Here is a tiny trained network, its code and every weight. The questions are about switching its units off for an input and a class, where a switched-off unit gives its printed mean instead of its output.

import numpy as np


def w(rows, s, z=0):
    codes = np.array(rows[::2]) - 128.0
    scale = np.full(codes.shape[1], s)
    scale[-1] = z or s
    return codes * scale


def norm(h):
    return h / np.sqrt((h * h).mean(-1, keepdims=True) + 1e-5)


def f(y):
    return np.maximum(y, 0)


def log_softmax(a):
    a = a - a.max(-1, keepdims=True)
    return a - np.log(np.exp(a).sum(-1, keepdims=True))


def net(x, mask):
    res = np.array(x, float).reshape(1, 3) / 4 @ E
    u = 0
    for l in range(4):
        y = f(norm(res) @ A[l][:, :-1].T + A[l][:, -1])
        res = res + np.where(mask[u : u + 3], y, B[l][:, -1]) @ B[l][:, :-1]
        u += 3
    return log_softmax(norm(res)[-1] @ U[:, :-1].T + U[:, -1])


A, B = {}, {}
E = w([
[222,69,121,141,84,49,113,108,158,70,200],'x0',
[91,115,136,153,145,117,126,147,100,111,159],'x1',
[47,138,130,72,145,80,99,250,154,173,212],'x2',
],0.012)
A[0] = w([
[73,173,58,132,178,136,95,176,138,254,106,188],'0.n1',
[143,224,161,204,193,161,151,106,44,164,99,176],'0.n2',
[130,60,101,135,110,116,95,177,201,144,170,7],'0.n3',
],0.0063,0.0019)
B[0] = w([
[71,90,112,144,66,151,254,155,109,23,95,255],'0.n1',
[170,138,144,85,177,140,89,44,104,156,125,227],'0.n2',
[146,99,198,77,89,53,27,80,176,163,64,186],'0.n3',
],0.0095,0.0072)
A[1] = w([
[136,101,162,184,120,126,132,69,138,24,106,61],'1.n1',
[178,83,136,208,51,132,101,118,142,103,172,254],'1.n2',
[102,190,134,104,112,253,96,113,131,96,110,76],'1.n3',
],0.0065,0.00074)
B[1] = w([
[134,173,174,179,126,218,177,108,120,121,102,253],'1.n1',
[81,230,161,174,131,163,183,180,223,252,78,245],'1.n2',
[171,17,54,167,36,67,44,122,45,109,163,227],'1.n3',
],0.011,0.0052)
A[2] = w([
[122,152,112,141,105,235,36,141,121,95,95,7],'2.n1',
[78,184,118,180,54,106,191,134,199,71,37,142],'2.n2',
[133,122,138,3,250,13,153,89,206,208,188,120],'2.n3',
],0.0041,0.0021)
B[2] = w([
[76,79,131,145,184,21,174,82,138,140,190,155],'2.n1',
[115,158,103,100,172,155,96,199,134,103,137,254],'2.n2',
[117,81,146,132,137,134,101,38,6,150,134,192],'2.n3',
],0.012,0.0046)
A[3] = w([
[112,101,162,144,121,2,92,87,155,124,138,81],'3.n1',
[138,118,194,90,63,134,87,136,157,128,118,246],'3.n2',
[180,81,81,146,168,148,114,104,32,138,156,61],'3.n3',
],0.0077,0.0012)
B[3] = w([
[169,26,46,133,203,128,83,124,18,255,129,253],'3.n1',
[120,148,143,158,160,242,161,126,42,198,197,235],'3.n2',
[137,48,116,63,87,4,186,44,173,93,172,248],'3.n3',
],0.0085,0.0042)
U = w([
[139,52,116,124,116,85,177,23,56,66,96,209],'0',
[138,203,95,73,209,79,59,146,125,57,140,3],'1',
[51,95,111,97,97,139,188,253,83,22,129,226],'2',
[112,137,124,160,141,63,133,145,219,120,154,24],'3',
[179,136,117,143,166,84,92,197,113,60,142,8],'4',
[184,219,190,222,141,206,193,141,203,167,73,182],'5',
[117,124,138,92,213,71,93,153,255,84,92,2],'6',
[135,68,144,117,186,100,85,164,53,255,191,149],'7',
],0.0089,0.0035)

Each question gives the input, the list of numbers given to net, and the class t.
The units are the neurons (one row each of A and B). Each row of codes is followed by its name. A weight is (code - 128) times the scale printed after its matrix; where a second scale follows, it is the last column's (A, B and U).
mask holds one flag per neuron, layer by layer. A switched-off neuron (its flag False) gives its mean, the last column of its row in B, instead of its output. The means were averaged over made-up inputs and are rounded, as every weight is.
A unit's drop is (log p(t) with every unit on - log p(t) with that unit switched off) / (log p(t) with every unit on - log p(t) with every unit switched off).
The circuit of an input: a set's keep is (log p(t) with only the set's units on - log p(t) with every unit switched off) / (log p(t) with every unit on - log p(t) with every unit switched off). Starting from all 12 units, units are removed one at a time, each time the one whose removal leaves the highest keep (on an exact tie, the one counted first), for as long as the keep stays at least 0.8.
circuit, biggest first: the units of the circuit, biggest drop first
unit that matters most: the unit with the biggest drop
top k neurons: the k neurons with the biggest drops, biggest first
k most important neurons of layer l: the k neurons of layer l with the biggest drops, biggest first
drop when u is switched off: that unit's drop, to one decimal
input [5,6,1], class 7: top 2 neurons : (0.n1 0.n3)
input [-4,-8,-1], class 0: unit that matters most : 1.n3
input [-7,-3,-1], class 0: circuit, biggest first : (1.n3 1.n2)
input [7,3,0], class 5: top 3 neurons : (1.n2 0.n2 1.n1)
input [-7,-8,1], class 2: top 2 neurons : (0.n1 2.n3)
input [-5,7,0], class 0: top 2 neurons : (0.n2 1.n2)
input [-5,-3,-1], class 0: top 2 neurons : (0.n2 1.n3)
input [-4,3,-1], class 0: top 2 neurons : (0.n2 1.n3)
input [4,-8,0], class 5: top 2 neurons : (1.n2 0.n2)
input [2,0,-2], class 5: drop when 0.n3 is switched off : 0.0
input [1,-4,-6], class 5: drop when 1.n1 is switched off : 0.2
input [-2,-2,6], class 2: drop when 0.n1 is switched off : 0.5
input [7,-4,2], class 7: 2 most important neurons of layer 0 : (0.n1 0.n3)
input [7,2,-1], class 5: circuit, biggest first : (1.n2)
